Below are the code and all the weights of a small trained network. Each question names an input and a class and asks about switching units off, where a switched-off unit gives its printed mean instead of its output.

import numpy as np


def w(rows, s, z=0):
    codes = np.array(rows[::2]) - 128.0
    scale = np.full(codes.shape[1], s)
    scale[-1] = z or s
    return codes * scale


def f(y):
    return np.maximum(y, 0)


def log_softmax(a):
    a = a - a.max(-1, keepdims=True)
    return a - np.log(np.exp(a).sum(-1, keepdims=True))


def net(x, mask):
    res = np.array(x, float).reshape(1, 7) / 4 @ E
    y = f(res @ A[0][:, :-1].T + A[0][:, -1])
    res = res + np.where(mask, y, B[0][:, -1]) @ B[0][:, :-1]
    return log_softmax(res[-1] @ U[:, :-1].T + U[:, -1])


A, B = {}, {}
E = w([
[140,116,124,121,116],'x0',
[120,129,147,127,130],'x1',
[104,5,109,165,181],'x2',
[128,138,102,135,137],'x3',
[127,130,126,129,129],'x4',
[211,155,182,231,147],'x5',
[71,125,88,219,37],'x6',
],0.016)
A[0] = w([
[155,86,91,147,196,148],'n0',
[202,208,154,130,127,165],'n1',
[219,113,121,138,154,130],'n2',
[166,108,147,143,196,107],'n3',
[141,100,171,179,185,109],'n4',
[39,89,88,126,71,100],'n5',
[170,181,155,93,112,168],'n6',
[92,180,165,103,44,254],'n7',
[61,158,102,123,72,106],'n8',
[66,5,111,153,151,145],'n9',
[91,134,130,65,166,164],'n10',
[153,135,144,238,73,60],'n11',
[120,110,142,55,117,159],'n12',
[135,122,100,64,142,171],'n13',
],0.015,0.008)
B[0] = w([
[104,96,183,103,104,196],'n0',
[143,226,134,175,127,222],'n1',
[112,154,199,103,111,185],'n2',
[114,108,184,97,60,187],'n3',
[88,130,170,73,78,200],'n4',
[182,143,166,225,122,210],'n5',
[179,181,124,158,148,195],'n6',
[164,150,24,150,119,226],'n7',
[168,89,88,166,93,191],'n8',
[123,115,216,138,175,254],'n9',
[105,111,84,110,185,191],'n10',
[81,112,82,50,249,238],'n11',
[128,126,93,135,151,184],'n12',
[141,132,85,121,196,183],'n13',
],0.013,0.022)
U = w([
[145,138,49,88,183,232],'0',
[172,148,202,242,148,138],'1',
[90,11,132,105,213,206],'2',
[114,76,175,69,45,50],'3',
[163,82,56,203,49,3],'4',
],0.012,0.0054)

Each question gives the input, the list of numbers given to net, and the class t.
The units are the neurons (one row each of A and B). Each row of codes is followed by its name. A weight is (code - 128) times the scale printed after its matrix; where a second scale follows, it is the last column's (A, B and U).
mask holds one flag per neuron, in row order. A switched-off neuron (its flag False) gives its mean, the last column of its row in B, instead of its output. The means were averaged over made-up inputs and are rounded, as every weight is.
A unit's drop is (log p(t) with every unit on - log p(t) with that unit switched off) / (log p(t) with every unit on - log p(t) with every unit switched off).
The circuit of an input: a set's keep is (log p(t) with only the set's units on - log p(t) with every unit switched off) / (log p(t) with every unit on - log p(t) with every unit switched off). Starting from the 12 units with the biggest drops (on a tie, the unit counted first), units are removed one at a time, each time the one whose removal leaves the highest keep (on an exact tie, the one counted first), for as long as the keep stays at least 0.8.
circuit, biggest first: the units of the circuit, biggest drop first
unit that matters most: the unit with the biggest drop
top k neurons: the k neurons with the biggest drops, biggest first
drop when u is switched off: that unit's drop, to one decimal
input [4,-5,1,6,8,-4,-8], class 2: circuit, biggest first : [n7]
input [6,4,2,-3,3,2,7], class 2: top 2 neurons : [n11; n1]
input [-7,-3,-3,-2,1,5,1], class 0: top 3 neurons : [n11; n5; n9]
input [-6,3,-7,-8,3,0,-1], class 0: top 2 neurons : [n7; n5]
input [4,0,-1,8,-4,-1,2], class 4: circuit, biggest first : [n11; n9]
input [7,-6,-8,-4,6,3,2], class 0: top 2 neurons : [n7; n5]
input [6,-8,1,-7,-1,-5,1], class 1: top 3 neurons : [n11; n5; n9]
input [-2,-1,8,-4,6,-4,2], class 1: top 2 neurons : [n5; n11]
input [8,-5,0,7,0,-5,1], class 4: circuit, biggest first : [n11; n8]
input [-6,-4,-8,7,-6,2,-8], class 1: top 2 neurons : [n1; n11]
input [-3,6,1,0,8,-2,2], class 1: top 2 neurons : [n11; n5]
input [5,-4,0,7,2,2,1], class 0: top 2 neurons : [n9; n5]
input [2,-4,-3,-3,4,1,6], class 0: top 2 neurons : [n11; n3]
input [-3,3,-1,3,1,-5,7], class 4: unit that matters most : n8
input [-8,8,4,-4,2,-7,2], class 1: top 2 neurons : [n5; n11]
input [-1,-4,1,-1,1,3,-5], class 3: top 2 neurons : [n5; n3]
input [-7,-2,0,-3,-1,-5,2], class 4: drop when n8 is switched off : 0.1
input [5,-8,-3,6,-1,-8,4], class 4: drop when n1 is switched off : 0.0
input [6,6,7,-3,4,6,7], class 2: drop when n11 is switched off : 0.2
input [-4,7,-4,4,-3,7,7], class 0: circuit, biggest first : [n11]
